Here is a tiny trained network, its code and every weight. The questions are about switching its units off for an input and a target symbol, where a switched-off unit gives its printed mean instead of its output.

import numpy as np


def w(rows, s, z=0):
    codes = np.array(rows[::2]) - 128.0
    scale = np.full(codes.shape[1], s)
    scale[-1] = z or s
    return codes * scale


def norm(h):
    return h / np.sqrt((h * h).mean(-1, keepdims=True) + 1e-5)


def f(y):
    return y / 2 * (1 + np.tanh(0.7978845608 * (y + 0.044715 * y**3)))


def softmax(a):
    e = np.exp(a - a.max(-1, keepdims=True))
    return e / e.sum(-1, keepdims=True)


def log_softmax(a):
    a = a - a.max(-1, keepdims=True)
    return a - np.log(np.exp(a).sum(-1, keepdims=True))


def net(x, mask):
    ids = ['ΠΦΨβεζηλμτ'.index(c) for c in x.split()]
    T = len(ids)
    res = E[ids] + P[:T]
    u = 0
    for l in range(3):
        q, k, v = (norm(res) @ M[l].T for M in (Q, K, V))
        z = softmax(np.where(np.tri(T) > 0, q @ k.T / 2**0.5, -1e9)) @ v
        res = res + np.where(mask[u], z, O[l][:, -1]) @ O[l][:, :-1]
        u += 1
        y = f(norm(res) @ A[l][:, :-1].T + A[l][:, -1])
        res = res + np.where(mask[u : u + 12], y, B[l][:, -1]) @ B[l][:, :-1]
        u += 12
    return log_softmax(norm(res)[-1] @ U[:, :-1].T + U[:, -1])


Q, K, V, O, A, B = {}, {}, {}, {}, {}, {}
E = w([
[177,186,125,85],'Π',
[67,132,191,181],'Φ',
[66,181,101,111],'Ψ',
[203,134,68,166],'β',
[114,163,179,124],'ε',
[161,54,2,132],'ζ',
[103,122,168,100],'η',
[111,184,132,160],'λ',
[79,124,126,139],'μ',
[150,71,143,122],'τ',
],0.0055)
P = w([
[68,252,125,119],'0',
[97,117,112,74],'1',
[127,125,162,170],'2',
[114,122,109,73],'3',
[133,113,160,172],'4',
[118,125,106,66],'5',
[137,116,156,184],'6',
],0.0033)
Q[0] = w([
[253,114,35,26],'L0H1',
[107,134,133,134],'L0H1',
],0.0041)
K[0] = w([
[3,120,201,92],'L0H1',
[160,129,134,139],'L0H1',
],0.006)
V[0] = w([
[2,91,186,126],'L0H1',
[76,124,141,181],'L0H1',
],0.0021)
O[0] = w([
[36,136,174,43,255],'L0H1',
[14,205,205,255,200],'L0H1',
],0.002,0.0006)
A[0] = w([
[126,129,129,129,117],'L0N1',
[123,127,139,117,63],'L0N2',
[91,122,119,69,165],'L0N3',
[221,100,143,130,3],'L0N4',
[189,116,11,103,31],'L0N5',
[143,31,164,103,23],'L0N6',
[130,133,133,126,98],'L0N7',
[148,2,171,129,71],'L0N8',
[93,116,107,127,122],'L0N9',
[102,127,139,158,178],'L0N10',
[87,133,92,122,137],'L0N11',
[99,146,156,89,165],'L0N12',
],0.0051,0.0019)
B[0] = w([
[128,128,130,128,123],'L0N1',
[129,116,162,122,90],'L0N2',
[186,76,56,101,220],'L0N3',
[73,219,153,59,60],'L0N4',
[53,5,141,152,150],'L0N5',
[131,191,213,201,69],'L0N6',
[120,124,146,123,108],'L0N7',
[150,243,172,207,117],'L0N8',
[166,135,122,129,158],'L0N9',
[155,135,57,129,236],'L0N10',
[187,140,110,140,186],'L0N11',
[155,100,72,95,250],'L0N12',
],0.0026,0.0012)
Q[1] = w([
[139,176,224,251],'L1H1',
[150,130,94,79],'L1H1',
],0.0035)
K[1] = w([
[139,57,92,255],'L1H1',
[149,156,131,106],'L1H1',
],0.0053)
V[1] = w([
[174,109,4,68],'L1H1',
[227,155,28,139],'L1H1',
],0.0016)
O[1] = w([
[171,116,93,52,253],'L1H1',
[214,6,142,105,78],'L1H1',
],0.0027,0.00019)
A[1] = w([
[244,110,243,179,108],'L1N1',
[141,111,185,179,125],'L1N2',
[146,140,57,145,98],'L1N3',
[117,210,106,64,46],'L1N4',
[75,169,144,123,2],'L1N5',
[89,3,62,35,165],'L1N6',
[189,114,111,83,174],'L1N7',
[99,30,191,90,214],'L1N8',
[127,134,50,229,102],'L1N9',
[82,7,133,70,69],'L1N10',
[96,136,91,154,113],'L1N11',
[126,150,14,133,66],'L1N12',
],0.004,0.0015)
B[1] = w([
[186,238,4,130,151],'L1N1',
[141,120,62,92,142],'L1N2',
[164,179,150,159,141],'L1N3',
[173,46,222,129,146],'L1N4',
[121,73,154,116,115],'L1N5',
[50,190,69,137,252],'L1N6',
[81,105,135,183,150],'L1N7',
[108,228,123,89,166],'L1N8',
[215,219,130,71,182],'L1N9',
[58,208,136,109,145],'L1N10',
[153,170,140,93,149],'L1N11',
[204,192,143,171,165],'L1N12',
],0.003,0.0019)
Q[2] = w([
[131,151,114,141],'L2H1',
[43,1,172,81],'L2H1',
],0.0075)
K[2] = w([
[139,74,145,115],'L2H1',
[64,253,199,197],'L2H1',
],0.0055)
V[2] = w([
[128,5,108,236],'L2H1',
[199,132,145,70],'L2H1',
],0.0025)
O[2] = w([
[48,254,139,158,7],'L2H1',
[122,117,230,111,102],'L2H1',
],0.0032,0.002)
A[2] = w([
[108,206,179,220,3],'L2N1',
[205,91,219,170,120],'L2N2',
[81,32,211,84,103],'L2N3',
[138,160,157,117,121],'L2N4',
[48,97,144,206,71],'L2N5',
[101,191,116,184,160],'L2N6',
[111,124,144,139,185],'L2N7',
[120,174,224,197,133],'L2N8',
[254,124,137,136,25],'L2N9',
[96,135,165,199,44],'L2N10',
[156,93,101,86,94],'L2N11',
[158,139,245,153,58],'L2N12',
],0.0063,0.0021)
B[2] = w([
[97,128,2,97,158],'L2N1',
[79,163,178,73,195],'L2N2',
[163,89,138,184,205],'L2N3',
[133,103,128,155,130],'L2N4',
[92,187,197,144,160],'L2N5',
[119,95,137,185,248],'L2N6',
[124,110,157,138,159],'L2N7',
[96,121,58,82,187],'L2N8',
[109,235,169,130,248],'L2N9',
[56,151,101,130,105],'L2N10',
[120,158,86,98,139],'L2N11',
[101,103,131,73,148],'L2N12',
],0.006,0.0016)
U = w([
[233,105,83,26,85],'Π',
[80,112,201,230,110],'Φ',
[152,109,81,46,33],'Ψ',
[188,94,15,233,58],'β',
[186,29,149,133,252],'ε',
[143,87,62,105,49],'ζ',
[80,24,174,2,65],'η',
[133,200,214,19,162],'λ',
[23,127,92,127,220],'μ',
[235,238,116,174,126],'τ',
],0.0086,0.0027)

Each question gives the input, a string of symbols that net reads in full, and the target symbol t.
The units are the heads (2 rows each of Q, K, V and O) and the neurons (one row each of A and B). Each row of codes is followed by its name. A weight is (code - 128) times the scale printed after its matrix; where a second scale follows, it is the last column's (O, A, B and U).
mask holds one flag per unit, layer by layer, with each layer's heads first. A switched-off unit (its flag False) gives its mean, the last column of its rows in O or B, instead of its output. The means were averaged over made-up inputs and are rounded, as every weight is.
A unit's drop is (log p(t) with every unit on - log p(t) with that unit switched off) / (log p(t) with every unit on - log p(t) with every unit switched off).
The circuit of an input: a set's keep is (log p(t) with only the set's units on - log p(t) with every unit switched off) / (log p(t) with every unit on - log p(t) with every unit switched off). Starting from the 12 units with the biggest drops (on a tie, the unit counted first), units are removed one at a time, each time the one whose removal leaves the highest keep (on an exact tie, the one counted first), for as long as the keep stays at least 0.8.
units of the circuit, in order: the units of the circuit, biggest drop first
most important unit: the unit with the biggest drop
top k neurons: the k neurons with the biggest drops, biggest first
k most important neurons of layer l: the k neurons of layer l with the biggest drops, biggest first
input μ β μ β ε, target τ: units of the circuit, in order => [L1N1]
input μ μ μ λ, target λ: units of the circuit, in order => [L1N4; L1N6; L1N1]
input ε η μ μ η, target ε: top 2 neurons => [L1N6; L2N3]
input β β μ, target τ: units of the circuit, in order => [L0H1; L1N9]
input Φ β η, target τ: units of the circuit, in order => [L1N1; L0H1]
input τ Φ Φ, target μ: top 3 neurons => [L2N1; L2N8; L2N5]
input μ β ε λ, target λ: top 2 neurons => [L1N6; L1N4]
input Π Π Π, target λ: units of the circuit, in order => [L2N2; L2H1; L1N4]
input Φ μ μ β μ, target τ: units of the circuit, in order => [L0H1; L1N9; L0N5]
input β Π μ, target λ: 2 most important neurons of layer 0 => [L0N3; L0N12]
input Π μ μ, target λ: 2 most important neurons of layer 0 => [L0N5; L0N10]
input ζ μ ζ τ μ ε Ψ, target β: 2 most important neurons of layer 1 => [L1N1; L1N2]
input β η μ μ Φ ζ μ, target β: 3 most important neurons of layer 1 => [L1N4; L1N9; L1N2]
input μ Π τ, target λ: units of the circuit, in order => [L2N2]
input ε ε μ τ, target τ: top 2 neurons => [L0N8; L1N1]
input ε μ μ β τ, target τ: top 2 neurons => [L1N1; L0N5]
input ε μ Ψ, target Π: top 2 neurons => [L0N5; L0N8]
input ζ μ μ μ μ Ψ ε, target β: 3 most important neurons of layer 1 => [L1N1; L1N2; L1N4]
input ε μ Φ ε η ε η, target μ: top 4 neurons => [L1N9; L0N8; L0N6; L2N8]
input μ ζ λ, target β: most important unit => L2H1
input β Ψ Π β ε μ η, target τ: top 3 neurons => [L1N1; L1N6; L1N2]
input ζ μ ε, target β: 2 most important neurons of layer 1 => [L1N1; L1N9]
input μ μ Ψ, target Π: 3 most important neurons of layer 0 => [L0N5; L0N11; L0N3]
input β μ μ Φ τ, target μ: top 3 neurons => [L0N8; L0N6; L2N1]
input λ Ψ ε, target η: 2 most important neurons of layer 1 => [L1N6; L1N9]
input ε μ η, target ε: top 2 neurons => [L2N3; L1N6]
input μ Φ ε, target μ: most important unit => L1H1
input ε Φ ε ζ μ, target β: 2 most important neurons of layer 2 => [L2N6; L2N2]
